Below are the code and all the weights of a small trained network. Each question names an input and a target symbol and asks about switching units off, where a switched-off unit gives its printed mean instead of its output.

import numpy as np


def w(rows, s, z=0):
    codes = np.array(rows[::2]) - 128.0
    scale = np.full(codes.shape[1], s)
    scale[-1] = z or s
    return codes * scale


def f(y):
    return y / 2 * (1 + np.tanh(0.7978845608 * (y + 0.044715 * y**3)))


def softmax(a):
    e = np.exp(a - a.max(-1, keepdims=True))
    return e / e.sum(-1, keepdims=True)


def log_softmax(a):
    a = a - a.max(-1, keepdims=True)
    return a - np.log(np.exp(a).sum(-1, keepdims=True))


def net(x, mask):
    ids = ['αγεζτφ'.index(c) for c in x.split()]
    T = len(ids)
    res = E[ids] + P[:T]
    r = res
    for j in range(2):
        rows = slice(2 * j, 2 * j + 2)
        q, k, v = (r @ M[0][rows].T for M in (Q, K, V))
        z = softmax(np.where(np.tri(T) > 0, q @ k.T / 2**0.5, -1e9)) @ v
        o = O[0][rows]
        res = res + np.where(mask[j], z, o[:, -1]) @ o[:, :-1]
    y = f(res @ A[0][:, :-1].T + A[0][:, -1])
    res = res + np.where(mask[2:14], y, B[0][:, -1]) @ B[0][:, :-1]
    return log_softmax(res[-1] @ U[:, :-1].T + U[:, -1])


Q, K, V, O, A, B = {}, {}, {}, {}, {}, {}
E = w([
[198,165,85,99],'α',
[77,142,51,128],'γ',
[121,121,138,20],'ε',
[146,139,167,95],'ζ',
[251,81,157,125],'τ',
[152,13,159,78],'φ',
],0.022)
P = w([
[87,188,225,254],'0',
[96,115,97,135],'1',
[114,108,102,98],'2',
[122,104,103,85],'3',
[128,104,102,71],'4',
[136,104,107,55],'5',
[138,106,106,48],'6',
[138,104,103,41],'7',
[140,106,94,35],'8',
],0.012)
Q[0] = w([
[183,85,143,4],'H1',
[97,128,113,161],'H1',
[162,102,106,134],'H2',
[111,92,125,82],'H2',
],0.018)
K[0] = w([
[5,164,196,94],'H1',
[182,149,65,130],'H1',
[118,116,172,132],'H2',
[127,141,142,192],'H2',
],0.019)
V[0] = w([
[199,151,101,241],'H1',
[134,254,189,132],'H1',
[201,106,200,180],'H2',
[183,190,94,186],'H2',
],0.0095)
O[0] = w([
[122,127,144,19,2],'H1',
[137,191,187,138,176],'H1',
[254,105,117,147,241],'H2',
[148,200,92,171,161],'H2',
],0.013,0.0082)
A[0] = w([
[192,48,83,60,168],'N1',
[50,47,75,163,85],'N2',
[43,137,66,36,150],'N3',
[53,58,73,128,68],'N4',
[103,126,168,176,135],'N5',
[102,58,77,228,93],'N6',
[121,76,140,22,194],'N7',
[120,81,255,94,5],'N8',
[151,171,94,135,77],'N9',
[183,147,194,88,91],'N10',
[154,70,73,83,153],'N11',
[181,54,101,97,45],'N12',
],0.011,0.015)
B[0] = w([
[87,117,191,118,248],'N1',
[171,169,199,177,137],'N2',
[56,129,148,143,139],'N3',
[202,133,194,113,132],'N4',
[160,109,84,187,132],'N5',
[86,108,80,63,186],'N6',
[181,149,76,187,173],'N7',
[3,120,195,127,133],'N8',
[116,168,143,90,152],'N9',
[132,70,75,118,179],'N10',
[106,136,181,115,194],'N11',
[145,214,62,101,173],'N12',
],0.012,0.019)
U = w([
[120,100,89,157,147],'α',
[86,170,156,145,76],'γ',
[162,148,169,250,212],'ε',
[180,75,151,118,2],'ζ',
[145,192,140,119,153],'τ',
[105,74,174,92,119],'φ',
],0.011,0.0061)

Each question gives the input, a string of symbols that net reads in full, and the target symbol t.
The units are the heads (2 rows each of Q, K, V and O) and the neurons (one row each of A and B). Each row of codes is followed by its name. A weight is (code - 128) times the scale printed after its matrix; where a second scale follows, it is the last column's (O, A, B and U).
mask holds one flag per unit, heads first, then neurons. A switched-off unit (its flag False) gives its mean, the last column of its rows in O or B, instead of its output. The means were averaged over made-up inputs and are rounded, as every weight is.
A unit's drop is (log p(t) with every unit on - log p(t) with that unit switched off) / (log p(t) with every unit on - log p(t) with every unit switched off).
The circuit of an input: a set's keep is (log p(t) with only the set's units on - log p(t) with every unit switched off) / (log p(t) with every unit on - log p(t) with every unit switched off). Starting from the 12 units with the biggest drops (on a tie, the unit counted first), units are removed one at a time, each time the one whose removal leaves the highest keep (on an exact tie, the one counted first), for as long as the keep stays at least 0.8.
circuit, biggest first: the units of the circuit, biggest drop first
unit that matters most: the unit with the biggest drop
heads that matter: for each layer, one digit per head in row order, 1 if its drop is at least 0.15 and else 0, layers parted by /
drop when u is switched off: that unit's drop, to one decimal
input α α φ τ ε ε ζ ε φ, target α: unit that matters most	N6
input ζ ε τ, target ζ: heads that matter	10
input φ ε α α α α τ α, target φ: circuit, biggest first	(H2; N1)
input ε α α ε α α α ζ, target ε: circuit, biggest first	(N6; H1)
input ζ α φ ε α α α, target ζ: heads that matter	11
input τ α ε τ γ τ, target τ: circuit, biggest first	(N12; H2)
input φ α α τ α α τ, target τ: heads that matter	10
input α ζ ζ α α γ, target γ: heads that matter	11
input ε φ γ α α φ, target ε: circuit, biggest first	(N7; N6)
input ζ ζ ε τ α γ α, target ζ: circuit, biggest first	(N10; H1; N12; H2)
input φ ε α α ζ τ, target φ: drop when N6 is switched off	0.4
input ε ζ φ ε α α α α ε, target ε: drop when H2 is switched off	0.1
input α τ ε α α, target α: drop when N6 is switched off	0.9
input ε α τ γ, target ε: unit that matters most	N7
input α α α ε ζ, target α: drop when H1 is switched off	1.3
